Here is a tiny trained network, its code and every weight. The questions are about switching its units off for an input and a class, where a switched-off unit gives its printed mean instead of its output.

import numpy as np


def w(rows, s, z=0):
    codes = np.array(rows[::2]) - 128.0
    scale = np.full(codes.shape[1], s)
    scale[-1] = z or s
    return codes * scale


def norm(h):
    return h / np.sqrt((h * h).mean(-1, keepdims=True) + 1e-5)


def f(y):
    return y / 2 * (1 + np.tanh(0.7978845608 * (y + 0.044715 * y**3)))


def log_softmax(a):
    a = a - a.max(-1, keepdims=True)
    return a - np.log(np.exp(a).sum(-1, keepdims=True))


def net(x, mask):
    res = np.array(x, float).reshape(1, 2) / 4 @ E
    u = 0
    for l in range(2):
        y = f(norm(res) @ A[l][:, :-1].T + A[l][:, -1])
        res = res + np.where(mask[u : u + 7], y, B[l][:, -1]) @ B[l][:, :-1]
        u += 7
    return log_softmax(norm(res)[-1] @ U[:, :-1].T + U[:, -1])


A, B = {}, {}
E = w([
[72,192,252,121],'x0',
[126,117,179,44],'x1',
],0.0037)
A[0] = w([
[114,68,2,134,157],'L0N1',
[136,95,207,116,5],'L0N2',
[184,78,107,48,66],'L0N3',
[166,50,228,85,66],'L0N4',
[83,48,63,213,136],'L0N5',
[114,97,94,77,128],'L0N6',
[138,182,168,128,138],'L0N7',
],0.0079,0.0021)
B[0] = w([
[227,111,98,104,254],'L0N1',
[187,212,119,135,134],'L0N2',
[80,80,106,199,170],'L0N3',
[102,187,87,37,154],'L0N4',
[150,136,254,16,211],'L0N5',
[118,42,197,102,148],'L0N6',
[101,39,55,126,148],'L0N7',
],0.0047,0.0066)
A[1] = w([
[228,67,95,134,106],'L1N1',
[132,103,209,61,143],'L1N2',
[156,116,85,145,125],'L1N3',
[84,131,149,108,126],'L1N4',
[174,255,170,140,88],'L1N5',
[66,178,157,61,1],'L1N6',
[77,142,100,248,93],'L1N7',
],0.01,0.0034)
B[1] = w([
[106,218,251,90,255],'L1N1',
[94,122,53,247,206],'L1N2',
[225,135,234,156,142],'L1N3',
[98,141,173,65,143],'L1N4',
[173,2,71,150,172],'L1N5',
[212,229,85,62,169],'L1N6',
[43,162,168,207,163],'L1N7',
],0.0052,0.0071)
U = w([
[4,166,155,205,173],'0',
[49,37,126,82,2],'1',
[194,120,254,89,198],'2',
[98,208,77,55,230],'3',
[145,49,111,217,50],'4',
],0.018,0.0038)

Each question gives the input, the list of numbers given to net, and the class t.
The units are the neurons (one row each of A and B). Each row of codes is followed by its name. A weight is (code - 128) times the scale printed after its matrix; where a second scale follows, it is the last column's (A, B and U).
mask holds one flag per neuron, layer by layer. A switched-off neuron (its flag False) gives its mean, the last column of its row in B, instead of its output. The means were averaged over made-up inputs and are rounded, as every weight is.
A unit's drop is (log p(t) with every unit on - log p(t) with that unit switched off) / (log p(t) with every unit on - log p(t) with every unit switched off).
most important unit: the unit with the biggest drop
k most important neurons: the k neurons with the biggest drops, biggest first
top k neurons in layer l: the k neurons of layer l with the biggest drops, biggest first
drop when u is switched off: that unit's drop, to one decimal
input [7,2], class 3: 2 most important neurons : (L1N6, L0N1)
input [1,-2], class 0: most important unit : L1N2
input [3,-6], class 0: 2 most important neurons : (L0N1, L1N7)
input [6,-1], class 3: top 3 neurons in layer 0 : (L0N1, L0N3, L0N7)
input [7,-2], class 0: 3 most important neurons : (L0N1, L0N5, L0N7)
input [6,-3], class 0: 3 most important neurons : (L0N1, L0N5, L0N7)
input [3,-8], class 4: 4 most important neurons : (L1N5, L0N3, L1N1, L0N5)
input [-2,6], class 1: top 2 neurons in layer 0 : (L0N3, L0N6)
input [0,-8], class 4: 2 most important neurons : (L0N5, L1N5)
input [0,-5], class 4: 2 most important neurons : (L0N5, L1N2)
input [2,-5], class 4: 3 most important neurons : (L0N3, L1N1, L1N5)
input [3,-2], class 0: drop when L0N1 is switched off : 0.8
input [8,2], class 3: drop when L1N6 is switched off : 0.6
input [1,-4], class 4: drop when L1N1 is switched off : 0.1
input [8,-5], class 0: drop when L0N1 is switched off : 0.8
input [8,5], class 3: most important neuron : (L1N6)
input [7,-3], class 0: top 3 neurons in layer 0 : (L0N1, L0N5, L0N7)
